Below is a small trained network, with its code and all its weights. Each question gives an input and a class and asks what happens when units are switched off, that is, made to give their printed mean instead of their output.

import numpy as np


def w(rows, s, z=0):
    codes = np.array(rows[::2]) - 128.0
    scale = np.full(codes.shape[1], s)
    scale[-1] = z or s
    return codes * scale


def f(y):
    return y / 2 * (1 + np.tanh(0.7978845608 * (y + 0.044715 * y**3)))


def log_softmax(a):
    a = a - a.max(-1, keepdims=True)
    return a - np.log(np.exp(a).sum(-1, keepdims=True))


def net(x, mask):
    res = np.array(x, float).reshape(1, 3) / 4 @ E
    y = f(res @ A[0][:, :-1].T + A[0][:, -1])
    res = res + np.where(mask, y, B[0][:, -1]) @ B[0][:, :-1]
    return log_softmax(res[-1] @ U[:, :-1].T + U[:, -1])


A, B = {}, {}
E = w([
[134,43,150,186,133],'x0',
[34,160,145,197,100],'x1',
[98,109,11,72,166],'x2',
],0.013)
A[0] = w([
[125,1,99,200,149,91],'n0',
[114,137,52,165,210,112],'n1',
[168,128,181,175,174,170],'n2',
[129,108,128,156,164,135],'n3',
[67,200,110,138,64,54],'n4',
[135,216,96,105,93,74],'n5',
[75,150,123,144,83,69],'n6',
[216,159,106,128,188,47],'n7',
[143,193,203,151,91,123],'n8',
[83,71,36,120,143,15],'n9',
[190,84,132,76,101,55],'n10',
[74,138,117,169,174,2],'n11',
[49,81,141,160,154,51],'n12',
],0.012,0.0028)
B[0] = w([
[155,217,52,90,44,247],'n0',
[88,114,159,192,193,204],'n1',
[155,182,153,172,174,220],'n2',
[163,206,123,138,86,148],'n3',
[168,80,127,57,101,197],'n4',
[223,177,91,94,83,188],'n5',
[130,70,208,100,57,172],'n6',
[145,65,168,109,62,193],'n7',
[135,148,163,202,177,254],'n8',
[141,179,195,99,232,230],'n9',
[171,66,225,195,95,202],'n10',
[113,84,216,2,175,156],'n11',
[180,115,189,16,85,186],'n12',
],0.0085,0.0093)
U = w([
[165,188,60,111,52,76],'0',
[120,1,144,112,74,49],'1',
[109,138,125,158,180,83],'2',
[105,138,66,162,100,254],'3',
],0.018,0.0047)

Each question gives the input, the list of numbers given to net, and the class t.
The units are the neurons (one row each of A and B). Each row of codes is followed by its name. A weight is (code - 128) times the scale printed after its matrix; where a second scale follows, it is the last column's (A, B and U).
mask holds one flag per neuron, in row order. A switched-off neuron (its flag False) gives its mean, the last column of its row in B, instead of its output. The means were averaged over made-up inputs and are rounded, as every weight is.
A unit's drop is (log p(t) with every unit on - log p(t) with that unit switched off) / (log p(t) with every unit on - log p(t) with every unit switched off).
The circuit of an input: a set's keep is (log p(t) with only the set's units on - log p(t) with every unit switched off) / (log p(t) with every unit on - log p(t) with every unit switched off). Starting from the 12 units with the biggest drops (on a tie, the unit counted first), units are removed one at a time, each time the one whose removal leaves the highest keep (on an exact tie, the one counted first), for as long as the keep stays at least 0.8.
units of the circuit, in order: the units of the circuit, biggest drop first
most important unit: the unit with the biggest drop
top k neurons: the k neurons with the biggest drops, biggest first
drop when u is switched off: that unit's drop, to one decimal
input [-3,2,-2], class 3: most important unit : n0
input [-4,-4,-5], class 2: top 2 neurons : (n0 n8)
input [3,-1,8], class 2: top 2 neurons : (n9 n1)
input [-7,8,-8], class 1: top 4 neurons : (n4 n6 n0 n9)
input [3,2,-2], class 3: top 2 neurons : (n5 n9)
input [-2,-1,-6], class 2: top 2 neurons : (n0 n8)
input [2,-3,-2], class 3: top 2 neurons : (n12 n6)
input [0,4,4], class 1: units of the circuit, in order : (n2 n0)
input [-5,6,4], class 1: units of the circuit, in order : (n0 n4)
input [2,5,-4], class 1: top 4 neurons : (n6 n9 n12 n4)
input [-6,7,7], class 1: top 2 neurons : (n4 n6)
input [7,-4,-8], class 2: top 2 neurons : (n2 n8)
input [7,5,6], class 0: top 2 neurons : (n0 n12)
input [2,-6,8], class 2: top 2 neurons : (n9 n1)
input [-3,5,-5], class 1: top 2 neurons : (n4 n6)
input [1,8,-7], class 1: units of the circuit, in order : (n6)
input [7,6,-8], class 2: top 3 neurons : (n8 n2 n5)
input [-3,-5,7], class 2: top 2 neurons : (n9 n1)
input [8,3,8], class 0: top 3 neurons : (n0 n12 n8)
input [1,-1,2], class 3: most important unit : n8
input [7,2,6], class 0: drop when n0 is switched off : 2.0
input [7,-5,3], class 0: drop when n0 is switched off : 1.3
input [7,0,-2], class 0: drop when n0 is switched off : 0.1
input [8,-4,6], class 0: drop when n0 is switched off : 1.7
